Below are the code and all the weights of a small trained network. Each question names an input and a target symbol and asks about switching units off, where a switched-off unit gives its printed mean instead of its output.

import numpy as np


def w(rows, s, z=0):
    codes = np.array(rows[::2]) - 128.0
    scale = np.full(codes.shape[1], s)
    scale[-1] = z or s
    return codes * scale


def norm(h):
    return h / np.sqrt((h * h).mean(-1, keepdims=True) + 1e-5)


def f(y):
    return np.maximum(y, 0)


def softmax(a):
    e = np.exp(a - a.max(-1, keepdims=True))
    return e / e.sum(-1, keepdims=True)


def log_softmax(a):
    a = a - a.max(-1, keepdims=True)
    return a - np.log(np.exp(a).sum(-1, keepdims=True))


def net(x, mask):
    ids = ['ΞΣαβγδζηθλμπτ'.index(c) for c in x.split()]
    T = len(ids)
    res = E[ids] + P[:T]
    r = norm(res)
    for j in range(3):
        rows = slice(4 * j, 4 * j + 4)
        q, k, v = (r @ M[0][rows].T for M in (Q, K, V))
        z = softmax(np.where(np.tri(T) > 0, q @ k.T / 4**0.5, -1e9)) @ v
        o = O[0][rows]
        res = res + np.where(mask[j], z, o[:, -1]) @ o[:, :-1]
    y = f(norm(res) @ A[0][:, :-1].T + A[0][:, -1])
    res = res + np.where(mask[3:7], y, B[0][:, -1]) @ B[0][:, :-1]
    return log_softmax(norm(res)[-1] @ U[:, :-1].T + U[:, -1])


Q, K, V, O, A, B = {}, {}, {}, {}, {}, {}
E = w([
[138,141,125,138,131],'Ξ',
[140,140,125,140,128],'Σ',
[140,137,125,145,131],'α',
[137,142,126,139,133],'β',
[144,137,120,142,132],'γ',
[87,8,208,4,133],'δ',
[140,142,123,137,131],'ζ',
[142,143,121,136,132],'η',
[141,140,122,141,136],'θ',
[142,138,122,144,136],'λ',
[143,138,122,140,127],'μ',
[138,142,125,139,134],'π',
[142,139,123,140,127],'τ',
],0.0033)
P = w([
[76,132,88,114,106],'0',
[143,169,170,104,126],'1',
[117,160,128,125,123],'2',
[120,162,118,132,57],'3',
[65,73,106,100,114],'4',
[130,104,175,84,133],'5',
[89,114,112,114,126],'6',
[107,128,129,118,123],'7',
[89,94,122,98,101],'8',
[178,157,183,122,125],'9',
[175,76,171,100,160],'10',
[50,171,66,148,3],'11',
],0.002)
Q[0] = w([
[212,216,223,196,210],'h1',
[221,230,228,171,213],'h1',
[215,233,206,232,75],'h1',
[86,12,208,30,185],'h1',
[29,19,50,76,97],'h2',
[122,13,155,2,200],'h2',
[36,217,72,211,73],'h2',
[78,231,21,234,65],'h2',
[171,31,203,13,207],'h3',
[7,95,33,211,33],'h3',
[26,33,77,50,51],'h3',
[105,16,182,12,210],'h3',
],0.004)
K[0] = w([
[35,206,27,203,171],'h1',
[22,217,10,212,176],'h1',
[8,94,2,160,157],'h1',
[226,252,244,110,212],'h1',
[237,204,233,28,107],'h2',
[238,253,206,222,219],'h2',
[133,38,136,36,18],'h2',
[68,12,182,49,34],'h2',
[229,230,200,227,187],'h3',
[183,8,249,20,34],'h3',
[218,171,246,45,75],'h3',
[234,241,228,221,165],'h3',
],0.0037)
V[0] = w([
[38,176,92,98,113],'h1',
[79,130,183,158,201],'h1',
[172,204,112,78,176],'h1',
[47,133,85,73,198],'h1',
[97,169,208,209,207],'h2',
[83,178,142,229,223],'h2',
[203,140,115,41,223],'h2',
[126,180,178,2,174],'h2',
[146,125,49,161,171],'h3',
[228,106,65,112,113],'h3',
[61,90,66,178,201],'h3',
[62,144,188,162,128],'h3',
],0.0031)
O[0] = w([
[215,64,59,164,101,251],'h1',
[112,198,75,80,58,87],'h1',
[204,149,221,149,59,162],'h1',
[162,51,71,146,17,178],'h1',
[40,209,33,146,102,86],'h2',
[40,206,86,77,82,160],'h2',
[107,84,169,224,15,42],'h2',
[218,111,52,244,15,80],'h2',
[59,140,194,151,89,175],'h3',
[60,5,245,126,162,110],'h3',
[43,225,162,168,56,174],'h3',
[171,222,35,108,153,132],'h3',
],0.0029,0.002)
A[0] = w([
[152,226,196,166,121,188],'n1',
[64,114,211,101,72,142],'n2',
[79,123,131,119,145,4],'n3',
[50,159,149,156,3,161],'n4',
],0.0025,0.0034)
B[0] = w([
[62,95,80,151,152,250],'n1',
[89,107,140,88,51,173],'n2',
[153,116,4,131,254,128],'n3',
[169,182,207,194,160,200],'n4',
],0.0032,0.0023)
U = w([
[115,226,244,240,28,242],'Ξ',
[26,228,226,208,40,148],'Σ',
[20,240,16,15,236,255],'α',
[220,21,165,70,233,110],'β',
[188,30,224,61,217,47],'γ',
[184,71,65,211,68,1],'δ',
[233,231,33,145,5,21],'ζ',
[234,67,41,86,211,3],'η',
[234,35,157,222,44,82],'θ',
[227,53,49,190,49,3],'λ',
[252,141,20,127,32,29],'μ',
[32,25,240,43,54,241],'π',
[225,221,34,227,47,62],'τ',
],0.004,0.0034)

Each question gives the input, a string of symbols that net reads in full, and the target symbol t.
The units are the heads (4 rows each of Q, K, V and O) and the neurons (one row each of A and B). Each row of codes is followed by its name. A weight is (code - 128) times the scale printed after its matrix; where a second scale follows, it is the last column's (O, A, B and U).
mask holds one flag per unit, heads first, then neurons. A switched-off unit (its flag False) gives its mean, the last column of its rows in O or B, instead of its output. The means were averaged over made-up inputs and are rounded, as every weight is.
A unit's drop is (log p(t) with every unit on - log p(t) with that unit switched off) / (log p(t) with every unit on - log p(t) with every unit switched off).
The circuit of an input: a set's keep is (log p(t) with only the set's units on - log p(t) with every unit switched off) / (log p(t) with every unit on - log p(t) with every unit switched off). Starting from all 7 units, units are removed one at a time, each time the one whose removal leaves the highest keep (on an exact tie, the one counted first), for as long as the keep stays at least 0.8.
units of the circuit, in order: the units of the circuit, biggest drop first
k most important neurons: the k neurons with the biggest drops, biggest first
which heads matter: for each layer, one digit per head in row order, 1 if its drop is at least 0.15 and else 0, layers parted by /
input τ α λ ζ λ α θ τ ζ, target α: units of the circuit, in order : [h1 h3 h2]
input ζ α α α μ β α γ τ η γ, target π: units of the circuit, in order : [h3 h2 h1 n2]
input λ α θ λ λ, target α: which heads matter : 111
input λ α τ λ, target Σ: which heads matter : 011
input η τ θ θ α α, target Ξ: units of the circuit, in order : [h2 n4]
input π α λ γ θ θ α θ, target Ξ: which heads matter : 101
input γ α ζ, target π: units of the circuit, in order : [h3 h2 n2]
input ζ λ θ θ α θ, target Ξ: units of the circuit, in order : [h2 n4]
input α π θ μ Ξ ζ, target Ξ: units of the circuit, in order : [h2 n4]
input α π α α, target α: units of the circuit, in order : [h2]
input π β α α α θ α π λ, target Ξ: units of the circuit, in order : [h2 h1]
input γ λ τ β λ α α γ π γ, target α: 2 most important neurons : [n1 n4]
input α β ζ τ, target α: which heads matter : 011
input θ α α α τ β, target α: which heads matter : 111
input α α α α μ α η θ λ γ τ, target Ξ: which heads matter : 010
input τ θ θ α μ λ, target Ξ: most important neuron : [n4]
input θ τ π μ α λ α α α μ, target α: units of the circuit, in order : [h2 h3 n1]
input α α π α η λ Ξ λ α, target Σ: which heads matter : 110
input α α π τ γ α θ α, target π: which heads matter : 011
input α θ Ξ Ξ, target α: units of the circuit, in order : [h2]
input π γ γ α α θ γ α θ Ξ λ, target α: which heads matter : 110
input Ξ α α β π, target α: units of the circuit, in order : [h3 h1 h2]
